W =
[[132 132 132 130 122 130 130 130 130 130 130 129 129 131]
 [131 132 133 130 121 130 130 130 130 130 130 130 129 130]
 [121 123 126 121 137 126 124 126 130 124 124 127 124 121]
 [115 122 130 120 123 127 120 125 137 121 122 133 121 118]
 [124 124 124 119 153 124 126 125 125 125 124 121 123 121]
 [128 128 129 129 122 129 128 128 130 128 128 130 128 129]
 [127 129 132 129 116 130 127 129 133 128 128 132 128 128]
 [117 122 127 123 123 127 122 125 134 122 124 132 123 121]
 [109 120 134 115 119 127 117 124 144 117 120 136 117 112]
 [117 117 118 126 129 125 122 124 126 123 124 130 125 123]
 [111 108 110 128 122 124 119 122 123 121 123 134 126 123]
 [131 131 130 129 129 129 130 129 127 130 129 127 129 130]]
W[0, 0]	132
W[7, 1]	122
W[0, 10]	130
W[9, 1]	117
W[10, 7]	122
W[8, 6]	117
W[10, 3]	128
W[9, 9]	123
W[2, 6]	124
W[2, 13]	121
W[4, 8]	125
W[7, 4]	123
W[3]	[115, 122, 130, 120, 123, 127, 120, 125, 137, 121, 122, 133, 121, 118]
W[7, 6]	122
W[10, 4]	122
W[9, 12]	125
W[8, 12]	117
W[8, 5]	127
W[9, 13]	123
W[10, 9]	121
W[8, 0]	109
W[10, 12]	126
W[1, 13]	130
W[0, 4]	122
W[3, 3]	120
W[:, 6]	[130, 130, 124, 120, 126, 128, 127, 122, 117, 122, 119, 130]
W[8, 13]	112
W[9]	[117, 117, 118, 126, 129, 125, 122, 124, 126, 123, 124, 130, 125, 123]
W[7, 3]	123
W[4, 9]	125
W[6]	[127, 129, 132, 129, 116, 130, 127, 129, 133, 128, 128, 132, 128, 128]
W[2, 0]	121
W[9, 6]	122
W[11, 4]	129
W[7, 11]	132
W[3, 12]	121
W[6, 8]	133
W[3, 8]	137
W[9, 0]	117
W[11, 3]	129

M =
[[130 130 132 131]
 [130 129 127 129]
 [129 130 139 131]
 [129 129 133 130]
 [106 112 151 127]
 [136 135 128 135]
 [113 117 147 131]]
M[-7, -4]	130
M[:, -2]	[132, 127, 139, 133, 151, 128, 147]
M[2, -3]	130
M[4, 3]	127
M[-4]	[129, 129, 133, 130]
M[-1, 2]	147
M[-4, 2]	133
M[3, 3]	130
M[0, 1]	130
M[5, 2]	128
M[2, -4]	129

data = array([108, 124, 123, 134, 115, 127, 150, 133, 126])
data[0] => 108
data[7] => 133
data[3] => 134
data[4] => 115

B = 133	106	126	108	130	134	121	128
B[-8] -> 133
B[-1] -> 128
B[6] -> 121

arr = [106 140 128 109 147 145  98 126 124 127 110 137 113 126 115 125]
arr[0]	106
arr[12]	113
arr[1]	140
arr[2]	128
arr[9]	127
arr[10]	110

X = [105 125 118 124 118 126 124 136 117 128 125 124 100 108]
X[0] -> 105
X[12] -> 100
X[10] -> 125
X[3] -> 124

x = array([143,  99,  98, 109, 105])
x[0] -> 143
x[3] -> 109
x[2] -> 98

A =
[[126 126 132 126 125 132 126 126 132 132 132 126 132 132 132]
 [125 125 132 125 125 132 125 125 132 132 132 126 132 132 132]
 [150 148 119 150 148 120 149 148 119 121 121 151 121 118 121]
 [116 116 143 116 116 141 116 116 142 140 140 116 141 143 140]
 [129 129 135 130 128 135 129 129 135 135 134 130 135 135 134]
 [122 122 139 122 121 138 122 122 138 137 137 122 138 139 137]
 [128 127 135 128 127 135 128 127 135 134 134 128 135 135 134]
 [135 134 130 135 134 130 134 134 129 130 130 135 130 129 130]
 [136 135 129 136 135 130 135 135 129 129 129 136 129 129 129]
 [122 122 134 122 122 134 122 122 135 134 134 122 134 135 134]
 [130 130 133 131 129 133 130 130 133 133 132 131 133 133 133]
 [112 113 145 113 112 144 113 113 145 143 142 113 143 146 142]
 [132 131 133 132 131 133 131 131 132 132 132 132 132 132 132]
 [126 126 136 127 126 136 126 126 135 135 135 127 135 136 135]]
A[0,0] => 126
A[-4,8] => 133
A[:, 11] => [126, 126, 151, 116, 130, 122, 128, 135, 136, 122, 131, 113, 132, 127]
A[5] => [122, 122, 139, 122, 121, 138, 122, 122, 138, 137, 137, 122, 138, 139, 137]
A[:, -2] => [132, 132, 118, 143, 135, 139, 135, 129, 129, 135, 133, 146, 132, 136]
A[12,-8] => 131
A[-7,-15] => 135
A[:, -13] => [132, 132, 119, 143, 135, 139, 135, 130, 129, 134, 133, 145, 133, 136]
A[-10,0] => 129
A[-2,-13] => 133
A[1,-9] => 125
A[:, 1] => [126, 125, 148, 116, 129, 122, 127, 134, 135, 122, 130, 113, 131, 126]
A[9,8] => 135
A[-6,-5] => 129
A[-12,9] => 121
A[13,3] => 127
A[-9,14] => 137
A[4,13] => 135
A[:, 14] => [132, 132, 121, 140, 134, 137, 134, 130, 129, 134, 133, 142, 132, 135]
A[-14,-8] => 126
A[-7,7] => 134
A[1,-2] => 132
A[-8] => [128, 127, 135, 128, 127, 135, 128, 127, 135, 134, 134, 128, 135, 135, 134]
A[-14,13] => 132
A[-12,11] => 151
A[-10,-10] => 135
A[-5,-15] => 122
A[-5] => [122, 122, 134, 122, 122, 134, 122, 122, 135, 134, 134, 122, 134, 135, 134]
A[-6,12] => 129
A[-7,2] => 130
A[:, -15] => [126, 125, 150, 116, 129, 122, 128, 135, 136, 122, 130, 112, 132, 126]
A[12,-14] => 131
A[2,3] => 150
A[:, 5] => [132, 132, 120, 141, 135, 138, 135, 130, 130, 134, 133, 144, 133, 136]
A[:, -8] => [126, 125, 148, 116, 129, 122, 127, 134, 135, 122, 130, 113, 131, 126]
